Below are the code and all the weights of a small trained network. Each question names an input and a target symbol and asks about switching units off, where a switched-off unit gives its printed mean instead of its output.

import numpy as np


def w(rows, s, z=0):
    codes = np.array(rows[::2]) - 128.0
    scale = np.full(codes.shape[1], s)
    scale[-1] = z or s
    return codes * scale


def f(y):
    return np.maximum(y, 0)


def softmax(a):
    e = np.exp(a - a.max(-1, keepdims=True))
    return e / e.sum(-1, keepdims=True)


def log_softmax(a):
    a = a - a.max(-1, keepdims=True)
    return a - np.log(np.exp(a).sum(-1, keepdims=True))


def net(x, mask):
    ids = ['Γζμξτφω'.index(c) for c in x.split()]
    T = len(ids)
    res = E[ids] + P[:T]
    u = 0
    for l in range(2):
        r = res
        for j in range(2):
            rows = slice(4 * j, 4 * j + 4)
            q, k, v = (r @ M[l][rows].T for M in (Q, K, V))
            z = softmax(np.where(np.tri(T) > 0, q @ k.T / 4**0.5, -1e9)) @ v
            o = O[l][rows]
            res = res + np.where(mask[u + j], z, o[:, -1]) @ o[:, :-1]
        u += 2
        y = f(res @ A[l][:, :-1].T + A[l][:, -1])
        res = res + np.where(mask[u : u + 4], y, B[l][:, -1]) @ B[l][:, :-1]
        u += 4
    return log_softmax(res[-1] @ U[:, :-1].T + U[:, -1])


Q, K, V, O, A, B = {}, {}, {}, {}, {}, {}
E = w([
[82,98,104,75,116,94,89,254,101,44],'Γ',
[148,111,106,68,89,155,225,129,86,222],'ζ',
[47,99,126,145,209,159,125,99,208,126],'μ',
[104,119,94,132,103,156,130,84,180,199],'ξ',
[191,119,82,170,196,113,142,132,153,147],'τ',
[171,217,149,18,122,93,128,99,108,82],'φ',
[114,103,109,107,191,195,193,153,129,155],'ω',
],0.0096)
P = w([
[252,86,17,94,132,170,66,3,205,65],'0',
[48,177,164,36,188,163,214,194,160,184],'1',
[75,204,113,104,149,160,206,175,116,194],'2',
[59,176,157,106,153,133,182,143,137,200],'3',
[53,181,142,140,152,102,189,122,138,186],'4',
[93,166,159,123,138,115,174,132,135,177],'5',
[117,158,198,173,165,135,175,134,109,137],'6',
[130,160,180,176,147,138,176,130,98,138],'7',
[134,146,195,159,114,125,168,130,139,140],'8',
],0.0035)
Q[0] = w([
[62,85,82,130,184,122,166,155,171,163],'L0H1',
[72,125,45,87,130,56,164,171,98,122],'L0H1',
[187,188,177,103,109,123,100,122,121,90],'L0H1',
[195,191,188,99,61,107,94,117,88,90],'L0H1',
[140,146,157,140,112,117,78,147,110,77],'L0H2',
[127,119,152,121,49,83,44,165,76,64],'L0H2',
[88,2,85,197,85,149,35,161,109,98],'L0H2',
[46,55,80,172,112,161,127,166,160,187],'L0H2',
],0.0055)
K[0] = w([
[218,158,90,88,90,141,117,62,90,80],'L0H1',
[157,207,159,66,133,112,103,131,99,94],'L0H1',
[57,150,181,170,169,113,160,145,127,163],'L0H1',
[16,151,207,171,179,85,174,212,120,156],'L0H1',
[103,199,133,43,155,56,53,168,127,59],'L0H2',
[87,153,125,3,59,57,90,184,73,84],'L0H2',
[68,66,113,185,98,111,92,241,105,92],'L0H2',
[66,42,95,213,91,145,143,181,102,141],'L0H2',
],0.0052)
V[0] = w([
[156,193,143,87,65,143,180,150,91,192],'L0H1',
[253,121,86,100,106,110,116,66,111,112],'L0H1',
[23,99,160,84,191,152,183,226,77,101],'L0H1',
[51,169,147,123,252,135,149,167,150,87],'L0H1',
[142,170,126,108,187,192,253,146,109,224],'L0H2',
[168,125,119,167,136,61,62,209,50,21],'L0H2',
[98,93,89,104,176,198,173,106,159,187],'L0H2',
[171,102,87,154,190,160,158,69,214,184],'L0H2',
],0.0055)
O[0] = w([
[107,190,98,101,110,133,233,94,59,164,180],'L0H1',
[156,87,45,85,121,189,154,102,151,127,144],'L0H1',
[113,129,186,145,174,106,127,186,41,116,140],'L0H1',
[170,174,209,153,209,106,102,161,112,74,130],'L0H1',
[159,156,98,117,227,164,253,141,99,178,254],'L0H2',
[174,93,100,105,101,43,16,120,93,147,2],'L0H2',
[100,96,123,134,209,231,190,181,153,118,225],'L0H2',
[144,92,87,143,167,187,164,101,219,130,200],'L0H2',
],0.0056,0.0054)
A[0] = w([
[106,86,98,141,129,215,217,107,173,227,206],'L0N1',
[140,48,48,178,254,177,150,111,210,129,252],'L0N2',
[154,189,192,82,168,119,144,121,160,73,235],'L0N3',
[173,174,170,133,185,66,138,113,79,126,194],'L0N4',
],0.0052,0.0025)
B[0] = w([
[66,70,119,182,110,206,141,186,87,204,251],'L0N1',
[169,54,170,192,97,254,105,143,149,155,223],'L0N2',
[97,213,190,111,109,163,181,124,97,66,156],'L0N3',
[7,193,205,136,67,100,114,111,77,190,140],'L0N4',
],0.0051,0.016)
Q[1] = w([
[89,124,159,126,160,162,132,229,118,146],'L1H1',
[149,113,178,173,165,253,193,84,161,209],'L1H1',
[133,143,122,119,82,95,113,75,104,113],'L1H1',
[154,160,158,119,53,123,139,104,96,170],'L1H1',
[117,74,160,195,141,168,130,150,106,179],'L1H2',
[143,174,129,106,158,133,153,138,151,73],'L1H2',
[142,147,118,125,18,36,37,91,103,117],'L1H2',
[126,111,175,191,99,155,130,106,118,222],'L1H2',
],0.006)
K[1] = w([
[131,53,61,125,84,125,54,167,160,98],'L1H1',
[230,131,74,57,94,173,140,6,147,93],'L1H1',
[48,242,226,97,160,2,181,146,46,119],'L1H1',
[142,147,143,85,117,90,100,92,97,75],'L1H1',
[240,96,91,98,92,189,105,16,188,137],'L1H2',
[81,141,125,93,140,82,97,207,60,108],'L1H2',
[30,136,183,189,224,138,209,162,132,225],'L1H2',
[145,81,68,153,81,185,99,96,156,151],'L1H2',
],0.0054)
V[1] = w([
[162,140,201,194,217,116,89,162,161,60],'L1H1',
[121,201,138,78,93,111,189,74,73,158],'L1H1',
[2,143,199,134,54,125,87,90,174,106],'L1H1',
[131,93,45,141,143,153,154,193,81,168],'L1H1',
[35,148,115,62,88,133,149,182,67,118],'L1H2',
[74,91,105,230,47,134,118,113,136,222],'L1H2',
[197,123,70,94,81,69,67,108,152,110],'L1H2',
[84,113,156,121,160,144,114,218,64,106],'L1H2',
],0.0064)
O[1] = w([
[203,112,166,143,161,76,173,86,187,151,46],'L1H1',
[37,67,150,164,84,66,33,221,53,124,60],'L1H1',
[139,221,160,207,61,120,253,193,180,71,76],'L1H1',
[91,112,72,83,147,160,101,77,86,94,254],'L1H1',
[80,157,65,155,147,116,106,151,52,56,112],'L1H2',
[32,138,198,137,26,122,145,89,161,103,243],'L1H2',
[153,197,149,35,146,188,102,139,167,133,3],'L1H2',
[167,132,86,136,139,84,164,46,38,83,130],'L1H2',
],0.0063,0.013)
A[1] = w([
[254,161,173,64,142,158,162,74,218,199,109],'L1N1',
[122,58,122,169,220,145,142,133,119,176,130],'L1N2',
[193,220,153,174,187,121,199,107,138,99,253],'L1N3',
[138,147,53,51,237,146,144,90,120,95,196],'L1N4',
],0.0057,0.0028)
B[1] = w([
[3,51,166,118,216,58,129,191,121,71,202],'L1N1',
[234,100,147,172,114,61,99,110,58,166,254],'L1N2',
[100,130,22,149,149,121,112,195,56,36,175],'L1N3',
[204,223,63,53,180,187,223,40,235,101,167],'L1N4',
],0.0057,0.012)
U = w([
[141,206,15,19,189,190,146,132,156,52,181],'Γ',
[87,79,118,165,81,92,70,169,47,90,189],'ζ',
[115,71,173,230,125,23,172,208,147,103,90],'μ',
[125,197,208,167,17,163,185,126,190,98,151],'ξ',
[96,92,215,3,205,103,103,100,158,168,1],'τ',
[199,130,156,157,136,147,71,242,129,215,169],'φ',
[248,123,114,172,140,104,138,24,106,190,80],'ω',
],0.0042,0.0023)

Each question gives the input, a string of symbols that net reads in full, and the target symbol t.
The units are the heads (4 rows each of Q, K, V and O) and the neurons (one row each of A and B). Each row of codes is followed by its name. A weight is (code - 128) times the scale printed after its matrix; where a second scale follows, it is the last column's (O, A, B and U).
mask holds one flag per unit, layer by layer, with each layer's heads first. A switched-off unit (its flag False) gives its mean, the last column of its rows in O or B, instead of its output. The means were averaged over made-up inputs and are rounded, as every weight is.
A unit's drop is (log p(t) with every unit on - log p(t) with that unit switched off) / (log p(t) with every unit on - log p(t) with every unit switched off).
The circuit of an input: a set's keep is (log p(t) with only the set's units on - log p(t) with every unit switched off) / (log p(t) with every unit on - log p(t) with every unit switched off). Starting from all 12 units, units are removed one at a time, each time the one whose removal leaves the highest keep (on an exact tie, the one counted first), for as long as the keep stays at least 0.8.
units of the circuit, in order: the units of the circuit, biggest drop first
most important unit: the unit with the biggest drop
k most important neurons: the k neurons with the biggest drops, biggest first
k most important neurons of layer l: the k neurons of layer l with the biggest drops, biggest first
heads that matter: for each layer, one digit per head in row order, 1 if its drop is at least 0.15 and else 0, layers parted by /
drop of u: that unit's drop, to one decimal
input Γ Γ μ τ μ ζ, target Γ: most important neuron of layer 0 => (L0N2)
input ζ ω ω φ ω τ ξ ξ, target ζ: units of the circuit, in order => (L1H1; L0H1)
input Γ ζ μ ξ τ ξ, target Γ: units of the circuit, in order => (L1H2; L0H2; L1N4)
input φ ζ τ ζ ξ ω, target φ: 2 most important neurons => (L0N1; L0N2)
input ω ξ τ μ τ τ φ ω τ, target ω: heads that matter => 00 / 11
input φ μ ζ, target φ: units of the circuit, in order => (L1H1; L1H2; L0N1; L0H2)
input μ ζ Γ φ, target Γ: units of the circuit, in order => (L1H2; L1N4; L0N1)
input ζ ξ φ ω ξ ω, target ζ: 2 most important neurons of layer 0 => (L0N1; L0N2)
input ζ ξ φ φ, target ζ: units of the circuit, in order => (L1H1; L0H1)
input μ ξ τ ξ ω τ φ, target Γ: units of the circuit, in order => (L1H2; L0N2; L0N1; L1N4)
input ω φ φ φ φ ξ, target ω: 2 most important neurons of layer 0 => (L0N2; L0N4)
input μ μ φ ξ τ ξ φ ζ φ, target μ: 2 most important neurons of layer 0 => (L0N4; L0N1)
input ω ζ ω ω ξ μ, target ω: heads that matter => 00 / 11
input τ ω ξ Γ ω ω τ ξ μ, target τ: most important unit => L1H2
input φ φ ζ ξ ξ ξ ζ ξ μ, target φ: heads that matter => 11 / 11
input τ ξ ω τ ζ ζ ω μ Γ, target Γ: 4 most important neurons => (L0N1; L0N2; L1N4; L1N2)
input μ ξ ζ τ, target μ: heads that matter => 10 / 10
input φ ω μ, target φ: heads that matter => 01 / 11
input ζ ξ ξ φ ω τ, target ζ: heads that matter => 10 / 11
input ζ ω ω ζ ω ω, target ζ: heads that matter => 10 / 11
input ξ μ ω φ φ ω ω τ, target ξ: most important unit => L1H2
input Γ ζ τ ζ ζ ω, target Γ: 2 most important neurons of layer 1 => (L1N4; L1N3)
input μ Γ ω ζ, target μ: 2 most important neurons => (L1N1; L1N3)
input ξ ζ ω ξ τ Γ μ τ μ, target ξ: drop of L0H2 => 0.1
input μ ξ ξ ω ζ μ, target μ: drop of L0N2 => 0.1
input ζ ζ ζ μ, target ζ: drop of L1N3 => 0.0
input ξ τ ξ φ ζ ω τ ω, target ξ: drop of L1H2 => 0.6
input ω ξ Γ τ ω, target ω: most important neuron of layer 1 => (L1N2)
